Below are the code and all the weights of a small trained network. Each question names an input and a class and asks about switching units off, where a switched-off unit gives its printed mean instead of its output.

import numpy as np


def w(rows, s, z=0):
    codes = np.array(rows[::2]) - 128.0
    scale = np.full(codes.shape[1], s)
    scale[-1] = z or s
    return codes * scale


def f(y):
    return np.maximum(y, 0)


def log_softmax(a):
    a = a - a.max(-1, keepdims=True)
    return a - np.log(np.exp(a).sum(-1, keepdims=True))


def net(x, mask):
    res = np.array(x, float).reshape(1, 3) / 4 @ E
    y = f(res @ A[0][:, :-1].T + A[0][:, -1])
    res = res + np.where(mask, y, B[0][:, -1]) @ B[0][:, :-1]
    return log_softmax(res[-1] @ U[:, :-1].T + U[:, -1])


A, B = {}, {}
E = w([
[132,151,254,162,134,176,178,117,163,124,87],'x0',
[116,181,157,149,190,140,89,76,28,134,152],'x1',
[104,211,79,112,214,125,149,112,217,163,146],'x2',
],0.0087)
A[0] = w([
[129,102,122,123,102,116,118,131,102,131,134,107],'neuron 1',
[126,176,161,131,203,151,113,114,44,126,144,110],'neuron 2',
[138,162,113,119,168,120,131,124,166,125,123,97],'neuron 3',
[126,153,145,138,141,129,120,147,91,140,132,114],'neuron 4',
[124,138,77,129,147,125,116,119,76,131,135,109],'neuron 5',
[112,142,145,129,140,132,128,132,101,142,147,146],'neuron 6',
[118,102,140,140,113,129,136,130,105,127,129,98],'neuron 7',
[136,96,148,119,88,130,121,122,92,124,122,95],'neuron 8',
[131,99,148,114,82,126,132,129,94,137,126,143],'neuron 9',
[115,147,151,147,185,112,123,121,74,132,125,96],'neuron 10',
[130,119,121,137,107,133,122,126,177,128,132,104],'neuron 11',
[129,149,107,133,166,119,127,125,158,127,136,99],'neuron 12',
[123,145,235,134,141,130,145,131,161,125,111,98],'neuron 13',
[122,124,133,126,137,133,129,135,128,122,124,255],'neuron 14',
[117,104,137,147,114,136,129,131,112,123,145,102],'neuron 15',
[129,105,6,131,112,124,128,136,106,130,131,115],'neuron 16',
[135,149,119,127,159,118,115,117,164,127,127,99],'neuron 17',
[126,81,161,135,61,128,124,135,89,121,130,108],'neuron 18',
[120,148,111,131,167,132,132,128,169,139,143,97],'neuron 19',
[129,94,123,132,78,121,142,151,212,132,122,90],'neuron 20',
[119,89,126,132,64,140,126,144,230,128,138,134],'neuron 21',
[124,135,125,130,137,131,128,122,150,129,129,142],'neuron 22',
[107,164,98,126,192,138,139,128,189,136,135,111],'neuron 23',
[133,138,247,138,130,144,139,123,181,132,129,120],'neuron 24',
[132,144,127,132,135,130,127,130,139,128,128,208],'neuron 25',
[134,139,117,122,162,124,119,122,150,126,128,170],'neuron 26',
[127,111,99,118,123,122,118,128,135,126,132,101],'neuron 27',
],0.014,0.0093)
B[0] = w([
[120,137,130,137,119,148,124,147,98,129,128,159],'neuron 1',
[157,126,128,64,149,115,200,109,154,105,98,246],'neuron 2',
[130,144,148,141,126,141,123,155,84,109,115,178],'neuron 3',
[143,134,123,115,141,125,150,124,131,132,109,163],'neuron 4',
[102,114,80,97,135,140,121,150,146,109,127,184],'neuron 5',
[133,122,127,121,124,118,149,111,144,135,118,172],'neuron 6',
[130,139,136,138,123,131,129,150,104,108,116,150],'neuron 7',
[119,149,155,137,129,151,125,145,83,119,116,174],'neuron 8',
[121,137,160,153,125,127,142,140,87,150,128,189],'neuron 9',
[144,133,124,86,137,120,159,113,135,104,95,192],'neuron 10',
[141,128,134,99,135,130,139,116,125,111,116,156],'neuron 11',
[123,140,134,133,119,164,129,141,87,122,118,170],'neuron 12',
[90,116,60,105,132,137,89,163,127,106,145,213],'neuron 13',
[108,92,178,197,98,57,178,89,178,251,179,236],'neuron 14',
[123,149,130,136,125,148,140,138,109,125,122,146],'neuron 15',
[78,104,61,105,133,132,94,149,142,131,145,211],'neuron 16',
[127,136,146,137,126,135,123,149,92,113,125,164],'neuron 17',
[123,140,174,148,132,146,129,150,55,132,123,204],'neuron 18',
[133,132,145,137,124,150,127,145,71,112,120,179],'neuron 19',
[138,148,124,75,162,128,174,101,135,97,92,201],'neuron 20',
[163,129,128,79,147,106,187,97,149,120,103,224],'neuron 21',
[128,124,151,136,125,119,128,130,116,127,132,158],'neuron 22',
[122,132,171,149,115,152,129,153,46,124,117,223],'neuron 23',
[88,106,51,111,126,134,78,149,122,134,150,232],'neuron 24',
[116,106,160,163,117,103,140,116,143,184,147,198],'neuron 25',
[134,129,151,156,108,118,111,136,108,142,131,187],'neuron 26',
[115,124,106,105,141,146,133,135,127,112,133,146],'neuron 27',
],0.025,0.011)
U = w([
[128,169,243,196,103,190,131,185,20,129,109,126],'0',
[181,135,141,44,191,76,210,42,164,101,53,120],'1',
[55,80,1,104,134,139,56,179,145,127,209,121],'2',
[147,109,213,246,78,50,134,40,197,226,223,253],'3',
[150,150,148,161,138,147,94,93,156,84,149,95],'4',
[176,155,147,154,133,121,84,143,143,55,135,96],'5',
[191,185,129,137,109,200,80,84,145,131,118,91],'6',
],0.0069,0.0043)

Each question gives the input, the list of numbers given to net, and the class t.
The units are the neurons (one row each of A and B). Each row of codes is followed by its name. A weight is (code - 128) times the scale printed after its matrix; where a second scale follows, it is the last column's (A, B and U).
mask holds one flag per neuron, in row order. A switched-off neuron (its flag False) gives its mean, the last column of its row in B, instead of its output. The means were averaged over made-up inputs and are rounded, as every weight is.
A unit's drop is (log p(t) with every unit on - log p(t) with that unit switched off) / (log p(t) with every unit on - log p(t) with every unit switched off).
The circuit of an input: a set's keep is (log p(t) with only the set's units on - log p(t) with every unit switched off) / (log p(t) with every unit on - log p(t) with every unit switched off). Starting from the 12 units with the biggest drops (on a tie, the unit counted first), units are removed one at a time, each time the one whose removal leaves the highest keep (on an exact tie, the one counted first), for as long as the keep stays at least 0.8.
circuit, biggest first: the units of the circuit, biggest drop first
most important unit: the unit with the biggest drop
top k neurons: the k neurons with the biggest drops, biggest first
drop when u is switched off: that unit's drop, to one decimal
input [-5,-1,4], class 2: most important unit : neuron 16
input [3,-3,1], class 3: top 3 neurons : (neuron 2; neuron 16; neuron 10)
input [0,5,6], class 0: top 2 neurons : (neuron 23; neuron 21)
input [-6,6,1], class 1: top 4 neurons : (neuron 2; neuron 24; neuron 13; neuron 10)
input [-7,1,7], class 0: top 2 neurons : (neuron 23; neuron 24)
input [-5,1,4], class 2: top 2 neurons : (neuron 16; neuron 18)
input [6,-6,-4], class 1: top 4 neurons : (neuron 21; neuron 20; neuron 16; neuron 5)
input [5,-3,4], class 2: top 3 neurons : (neuron 24; neuron 13; neuron 18)
input [1,6,-5], class 1: top 3 neurons : (neuron 2; neuron 23; neuron 10)
input [8,7,1], class 2: top 3 neurons : (neuron 24; neuron 13; neuron 21)
input [-6,2,6], class 0: top 3 neurons : (neuron 23; neuron 24; neuron 13)
input [5,-3,-1], class 2: top 3 neurons : (neuron 24; neuron 13; neuron 2)
input [0,-3,-3], class 3: top 2 neurons : (neuron 2; neuron 23)
input [3,5,-3], class 1: circuit, biggest first : (neuron 2)
input [0,-3,3], class 3: top 2 neurons : (neuron 2; neuron 18)
input [-3,1,2], class 3: top 2 neurons : (neuron 24; neuron 13)
input [3,1,2], class 3: top 2 neurons : (neuron 16; neuron 5)
input [-5,1,2], class 2: drop when neuron 12 is switched off : 0.0
input [8,-4,3], class 2: drop when neuron 24 is switched off : 0.4
input [-4,0,1], class 2: circuit, biggest first : (neuron 16)
input [1,0,-3], class 3: drop when neuron 19 is switched off : 0.1
input [8,-4,-6], class 2: drop when neuron 13 is switched off : 0.7
